Below is a small trained network, with its code and all its weights. Each question gives an input and a target symbol and asks what happens when units are switched off, that is, made to give their printed mean instead of their output.

import numpy as np


def w(rows, s, z=0):
    codes = np.array(rows[::2]) - 128.0
    scale = np.full(codes.shape[1], s)
    scale[-1] = z or s
    return codes * scale


def f(y):
    return np.maximum(y, 0)


def softmax(a):
    e = np.exp(a - a.max(-1, keepdims=True))
    return e / e.sum(-1, keepdims=True)


def log_softmax(a):
    a = a - a.max(-1, keepdims=True)
    return a - np.log(np.exp(a).sum(-1, keepdims=True))


def net(x, mask):
    ids = ['ΓΠΣαεζηω'.index(c) for c in x.split()]
    T = len(ids)
    res = E[ids] + P[:T]
    q, k, v = (res @ M[0].T for M in (Q, K, V))
    z = softmax(np.where(np.tri(T) > 0, q @ k.T / 4**0.5, -1e9)) @ v
    res = res + np.where(mask[0], z, O[0][:, -1]) @ O[0][:, :-1]
    y = f(res @ A[0][:, :-1].T + A[0][:, -1])
    res = res + np.where(mask[1:9], y, B[0][:, -1]) @ B[0][:, :-1]
    return log_softmax(res[-1] @ U[:, :-1].T + U[:, -1])


Q, K, V, O, A, B = {}, {}, {}, {}, {}, {}
E = w([
[109,129,143,91,148,117,148],'Γ',
[116,70,131,146,136,186,158],'Π',
[155,108,123,117,166,199,201],'Σ',
[101,125,196,111,129,144,55],'α',
[90,139,171,138,114,58,119],'ε',
[14,88,76,90,171,134,171],'ζ',
[131,77,108,5,153,102,118],'η',
[227,136,210,71,104,67,170],'ω',
],0.02)
P = w([
[193,146,124,137,73,255,65],'0',
[107,141,148,75,188,101,174],'1',
[99,101,127,63,179,102,146],'2',
[99,127,101,81,190,98,162],'3',
[100,108,109,63,188,93,149],'4',
[129,119,132,88,179,82,175],'5',
[138,124,146,77,179,71,181],'6',
[130,81,136,66,159,93,165],'7',
[125,82,148,65,152,85,158],'8',
[153,91,149,57,161,79,187],'9',
[142,81,162,39,147,54,174],'10',
],0.0094)
Q[0] = w([
[131,153,123,89,227,198,2],'H0',
[132,121,98,23,248,118,219],'H0',
[151,134,26,183,152,139,104],'H0',
[176,201,52,219,120,183,72],'H0',
],0.0083)
K[0] = w([
[172,126,139,110,98,70,123],'H0',
[130,188,129,163,125,163,11],'H0',
[86,134,140,160,170,98,161],'H0',
[83,63,110,127,188,62,224],'H0',
],0.011)
V[0] = w([
[69,135,74,6,127,87,166],'H0',
[105,118,147,166,99,77,81],'H0',
[68,98,166,179,152,106,169],'H0',
[161,197,156,80,109,60,120],'H0',
],0.011)
O[0] = w([
[104,138,109,34,53,44,69,66],'H0',
[78,78,205,130,107,101,199,75],'H0',
[96,145,187,54,46,244,149,2],'H0',
[107,87,112,220,59,73,101,59],'H0',
],0.011,0.0036)
A[0] = w([
[40,96,36,209,84,50,47,39],'N0',
[120,156,97,198,148,204,81,2],'N1',
[132,108,214,103,123,254,111,209],'N2',
[11,137,182,158,82,60,147,99],'N3',
[37,158,135,130,164,130,77,101],'N4',
[78,95,120,143,98,167,212,125],'N5',
[240,151,125,63,111,167,153,249],'N6',
[67,217,162,36,165,173,186,129],'N7',
],0.0069,0.0038)
B[0] = w([
[211,185,177,150,125,107,206,197],'N0',
[194,103,97,25,134,188,120,146],'N1',
[88,255,159,76,118,55,195,191],'N2',
[113,135,82,101,92,126,63,181],'N3',
[116,53,132,162,138,167,169,179],'N4',
[101,245,164,130,75,120,138,183],'N5',
[79,40,46,212,100,148,119,201],'N6',
[166,136,200,166,25,165,125,253],'N7',
],0.0079,0.011)
U = w([
[135,69,134,115,20,231,116,170],'Γ',
[75,22,200,192,216,213,148,2],'Π',
[121,115,32,156,179,244,71,155],'Σ',
[197,197,228,120,160,253,138,110],'α',
[136,186,69,110,159,141,130,60],'ε',
[8,140,192,217,116,151,158,230],'ζ',
[102,44,85,130,173,177,127,200],'η',
[149,18,131,235,63,161,207,100],'ω',
],0.0048,0.003)

Each question gives the input, a string of symbols that net reads in full, and the target symbol t.
The units are the heads (4 rows each of Q, K, V and O) and the neurons (one row each of A and B). Each row of codes is followed by its name. A weight is (code - 128) times the scale printed after its matrix; where a second scale follows, it is the last column's (O, A, B and U).
mask holds one flag per unit, heads first, then neurons. A switched-off unit (its flag False) gives its mean, the last column of its rows in O or B, instead of its output. The means were averaged over made-up inputs and are rounded, as every weight is.
A unit's drop is (log p(t) with every unit on - log p(t) with that unit switched off) / (log p(t) with every unit on - log p(t) with every unit switched off).
The circuit of an input: a set's keep is (log p(t) with only the set's units on - log p(t) with every unit switched off) / (log p(t) with every unit on - log p(t) with every unit switched off). Starting from all 9 units, units are removed one at a time, each time the one whose removal leaves the highest keep (on an exact tie, the one counted first), for as long as the keep stays at least 0.8.
units of the circuit, in order: the units of the circuit, biggest drop first
k most important neurons: the k neurons with the biggest drops, biggest first
drop when u is switched off: that unit's drop, to one decimal
input ω ζ ε Γ, target ω: units of the circuit, in order => [H0]
input ζ Π η Π, target Γ: units of the circuit, in order => [H0 N7]
input ε ζ α α η ζ ζ Π, target ζ: 2 most important neurons => [N5 N2]
input ζ ζ Σ ω ζ ζ ω, target Γ: units of the circuit, in order => [H0 N6]
input ε Π Π Σ, target ζ: units of the circuit, in order => [H0 N5 N2]
input α Π Σ ζ Π ζ ζ α Π Σ Γ, target Π: units of the circuit, in order => [H0 N7]
input Σ Σ ζ ζ η ζ ζ ζ ω, target Σ: units of the circuit, in order => [H0 N6]
input ζ ζ ζ ζ ζ ζ Π ω Σ, target Γ: units of the circuit, in order => [H0 N6 N7]
input ζ ζ ζ, target Γ: units of the circuit, in order => [H0 N7]
input ζ ζ Π Σ ζ ζ ε Γ, target Γ: units of the circuit, in order => [H0 N7 N6]
input Π ζ η, target α: 2 most important neurons => [N7 N2]
input Π ω Γ Π, target α: 3 most important neurons => [N2 N7 N1]
input η ζ ζ ζ Π, target ε: 3 most important neurons => [N0 N7 N6]
input η ζ Π ζ ζ, target ε: most important neuron => [N0]
input ω Π α ζ ζ α, target ω: 3 most important neurons => [N0 N2 N5]
input Π Γ ζ ζ Σ, target α: 2 most important neurons => [N2 N7]
input ω α ζ ζ ω ζ ζ ζ ω α ε, target ω: 2 most important neurons => [N0 N2]
input ζ ζ Γ η Γ η Σ ω ζ Π, target Γ: drop when N6 is switched off => 0.1
input ω α ω, target ω: drop when H0 is switched off => 0.4
input Π ζ Γ, target α: drop when N1 is switched off => 0.0
input α α Γ, target Π: most important neuron => [N2]
